[  6,   7,  14,  26,  -1, -30,  50,  37,  16,  14,  42, -18,   0,  -3,  15,
 -14,   3,  -9,   0,   6,  28,  -8,  26,  23,  11, -13,   4,  -7] -> j_418
[  7,  13,  15,  20,   3, -33,  35,  48,  13,  18,  28, -20, -15,  -5,  18,
 -21,  -4,   0,   6, -10,  22, -10,  -9,  17,   2, -15,  10,   1] -> j_662
[  9,   6,  15,  12,  11, -37,  37,  47,  -8,  32,  33, -15, -19,  -8,   6,
 -31,  -8,   2,   6, -20,  19, -22,  14,  16,   8, -20,  16,   5] -> j_299
[ 19,  12,  11,  33,  -5, -27,  53,  33,   3,  12,  53, -23,  33,  34,  15,
 -14,   9,  29,   2,   8,  26,   2,  29,  17,  14,  -5,   2,  -2] -> j_436
gone j_299: [ 47, -20,  12,  -8,   6,   8, -37,   6,   9, -15,  37,  14,  15,  19,  -8,
  16, -22,  16, -19, -31, -20,   6,   5,  -8,  32,   2,  33]  [11]
all j_436: [33]  3 7 12

[-18,   8,  -8,  -9, -22,  -1,  -6,  22,  14,   5,  13, -12,   1,   2, -24,
   5,   9,  -9,   3, -25, -33, -29, -30,  13,   3,  -1,  13,  -9,  -2,   1,
  -9,  17,   4,   4,   9,   6,   5,   3, -21, -23,  -4,  22, -12,  -6,  -4,
 -15,  29,   7, -11,  21, -13, -21,   6,  13,  14,   1, -10,   7] -> j_741
[  7, -28, -16, -18,   5,   6,  18,   0,  -4, -19,  -6,  -9,  20,  12,  13,
  -1,  -1,   2,   9, -13, -10, -23, -28,  -3,   4,  15,   8,  18,  28,   3,
  -8,  33,  33, -12,  -6,  17,  12,  -5,  -5, -21,  13,  18, -10, -12,   4,
   1,  22,  13,  10, -12,   9, -24,   1,  25,   2,  -2,   0,  29] -> j_214
[ 19, -16,  17,  17,   3, -26,   4,  19,  -2, -29,   2,   2, -24,  21, -12,
  21,   9,  13,   3,  -3,   9,  14,   2,  33,  -9, -12,  12,   1,  21,   4,
  13,   8,   9, -22,  -4,  19, -33,   6, -10,  30,   1,  18, -24,  33,  17,
   8,  -6,  15,   5,  -4,  -3,  12,  14, -10, -15,  14,  -9, -22] -> j_775
[-13, -22,   6,  13,   4,   8,  36,  -3,  -3, -34,  -3,   6,  -1,   1,  10,
  -2,   1,  13,   7,  -1,  10,   1, -21,   6, -16,  18,   5,  -4,  23,  -2,
  12,  21,  15,  -7,  -7,  18,  10,  -8,  -8,  -5,  23,  12,  -2,   8,  11,
   0,  11,  13,   9, -20,  10, -11, -11,  21,   9, -13,   2,  26] -> j_41
[ -6,   9,   1,   7,   4,  -6,   2,   1,  -7, -20,   3,  10, -10,  17,  -3,
 -12,   1,   6,  -4,   5,  16,   4,   9,  16, -11,  -1, -20,   1,  11, -18,
  -3,  -9,   3,   1,  -5,  17,  -8,   3, -17,  -2,  -2,   7, -10,  17,  12,
   7,  -1,  24,  -3,   8,  -7,   8, -10, -18,  -1,  10, -11,   5] -> j_584
[ -4, -17,  21,  -1,  21,  -3,  -6, -36,  -6,  24,  -9,   0,  -9,  -8,  19,
   0, -18,  -5,  -4,   7,  29,  19,   1, -21,   5,  -6, -17,  16,  -1,  20,
   7, -23, -36,  27,   2, -33,  -1,  36,   9,  16, -23, -13,  34,  -3,   2,
   3,  -8,   0,  -9,   7,  -5,   6,   2,   8, -14,  -1,   8,  15] -> j_42
[  8,  23, -19,  13,  25,  23,  28,   5, -10, -22,  -2,  31, -32, -17,  10,
   4,  25,  22,   0, -24,  34,  37, -34,   9,  -9,  10,  31,   1,  13,   4,
  26,  19,  -2,   7,   6,  10,  -7, -21, -18,  31,  23,  -9,  44, -14,   5,
   9, -27,  -5,  -9, -41,  39,   0, -40,  23, -12,  -3,   9,  14] -> j_122
[-26,  44,   4,  -7, -18,   6,  14,   8,  22,   9,  29, -19,   8, -30, -27,
  25,   3,  -8,   3, -18, -46, -27,  -9,   9,  22,  -1,  29,  -7, -22,   5,
 -20,  10,   2,  14, -23, -41,  17, -17,  -8, -24,  -2,  -8, -24,  -6,  -6,
 -17,  37, -10,  -3,  27, -15,   9,  13,  -7,  11,  -8, -21, -13] -> j_966
[  1,  -2,  -3,  17,  27,  22,   3,   0,  -9, -11,   6,  36, -15,  -1,  34,
   2,  -1,  21,  10,  -4,  25,  24, -14,   4,  -3,   9,   8,  -4, -12,   3,
  19,  -2, -14,   1,   5,  -4,   5, -15,  -9,  29,  13,   7,  24, -27,  15,
  -2, -26,   0, -15, -31,  17,   2, -26,  24,   1,  -4,  -9,  12] -> j_975
[  6,  -9,   7, -14,  45,  -3,  -9,  -9,  -6,  27,   8,  -4,  -4, -15,  10,
  -9,  -9, -13,  -3,  10,  30,  22,  11, -36,   6,  14,  -2,   0, -14,  28,
  25, -36, -30,  33,  -8,  -4,  30,  19,  27,  20,  -2,  -5,  16,  -9,   2,
  -8,  -7,  -5, -15,  -7,   5,  -5,   8,  12,   5,   0,   9,  13] -> j_963
[ -1,   5,  21,  19, -10, -22,  -5, -30, -12,   5, -26,   4,  -9,   4,   4,
 -15, -20,  -8, -11,  -3,  -3,  33,  13, -22,   9, -24, -15,   4,   6,  -7,
 -25,  -3, -20,   9,  -3, -22,  -2,  33,   7,   5, -27,  -8,   5,  -3, -17,
  20, -17,  -5,   7,  13, -19,  12, -13,  -8,  -6,  -9,  15,   0] -> j_739
gone j_42: [ -3,   7,   9, -23,  -8,  -6,   1,   7,  -1,   0,  -9, -36,   8,   6, -13,
   8,  16,  24, -14,  27,  21,  -9,  20,  -1,   2,  29,  -9,   0, -18,  15,
  -5,  21,   7,  -6,  19,   2,  -1,   0,   5,  36, -17,  -5, -36,  -1, -21,
  19,  -8, -23,  34,  -6,  -3, -17,  16,  -4,   3,  -4,   2]  [-33]
back: [ -1,  16, -17,  -6,   5]  j_42
back: [ 13,   6, -21, -13]  j_741
all j_775: [-24]  12 42

[  4,  -8,   3,   5,  -2,  -7,  -3,   6, -25,   0,  -4,  -4,  10,  -5,  -9,
  -8,  -4,  -5,   3,  20, -14,  -6,  -4,  -2,   5,   4,  -8,   8,  -4,  12,
  -1,   5,  -2,  -5,   1,  -1] : j_755
[  6,  -1,  12, -10,  -5, -18,   8,   6,  -2,  -8,   2,  -9,  -3,  24,  24,
  20,  -4,  23,  -2,  -3,   7,   0,  -3, -13,   9,  -9,   1,   1, -13,  -3,
  23,  16,  17,  16,   8, -14] : j_581
[ 12,   0,   7, -14,  -9, -17,   7,  -2,   9,   0,   0,  -9,   5,  10,  18,
  30, -15,  25,   7,   1,  -2,  16, -10, -13,  18,  -2,  -1,  -1, -15,   4,
  18,   8,   3,   4, -14, -14] : j_174
[  5,  -7,  -2,   0,  -6,  -6,  -6,   0,  17,   2,  -6,  -2,  10,  -5,  -9,
  -8, -13,  -1,   6,  18, -11,   5,  -5,  -3,   3,   0,  -6,   5,  -2,   9,
  -3,  -1,   0,  -3,   2,   2] : j_469
[ 24,   3,   2, -23, -18, -21,   9,  -9,  15,  -2, -17, -20,  12,   2,  22,
  57, -33,  34,   6,   2, -20,  41, -26, -22,  39,  12,  -5,   1, -27,  14,
  15,   0,  -7,  -7,  20,  14] : j_944
back: [-14,   8]  j_581
all j_755: [-4]  10 11 16 22 28
gone j_469: [  0,  -1,  -5,  -8,  -6, -13,  -3,   9,  17,   2,   2,   6,   3,  -2,  -2,
   2,  -6,   0,   5,   0,  18,  -3,  -6,  -2,   5,  -3,  -5,  -6,  -1,  -6,
   0,  10,  -9,   5, -11]  [-7]
all j_944: [22]  14
gone j_581: [ -3,  17,  -8,  -3,   2,  23,  -3,   1,  -4,  24,   1,  16,  -9,  12,  -5,
 -18,   6,  23, -10, -13,  -2,  -1,  20,   8,  -3,   8,  -9,  16, -14, -13,
   9,  -2,   6,  24,   0]  [7]

[ -6,   8,  17, -14, -13,  13,  22,  14, -19,  -2] = j_654
[-10,  12, -24, -30,   4, -25,  23,  11,  23,  13] = j_674
[ 13,   1,  22,  22, -19,  22, -13,  22, -19,  31] = j_24
[-24,  12, -34, -22, -30,  53, -43, -32,  30, -25] = j_75
[-15, -14,   5, -22,  -3, -25,  -4,  -2,  30,   9] = j_9
[-17,  35,  14,  29, -32, -53,  -3,   3, -17,  13] = j_11
back: [ 31, -19,  22, -13,  22, -19]  j_24
gone j_674: [ 23,  12,  23,  13, -25, -10,  11, -30,   4]  [-24]
gone j_75: [-22, -43,  53, -32, -30, -25, -34,  30,  12]  [-24]
all j_24: [22]  2 3 5 7
back: [-19,  22, -13,  22, -19]  j_24

[ 27,  26,   0, -30] : j_12
[  4,  -3,  23, -35] : j_408
[  4,  23,  -2, -42] : j_517
[ -3,  39,   0, -22] : j_558
[  4,  23, -22, -23] : j_993
[-3, -3, -3, -3] : j_907
gone j_993: [-22,  23,   4]  [-23]
gone j_993: [ 23,   4, -22]  [-23]
all j_907: [-3]  0 1 2 3
gone j_12: [  0,  27, -30]  [26]
back: [-42,  -2,  23]  j_517
all j_558: [0]  2
back: [-22,  23,   4]  j_993

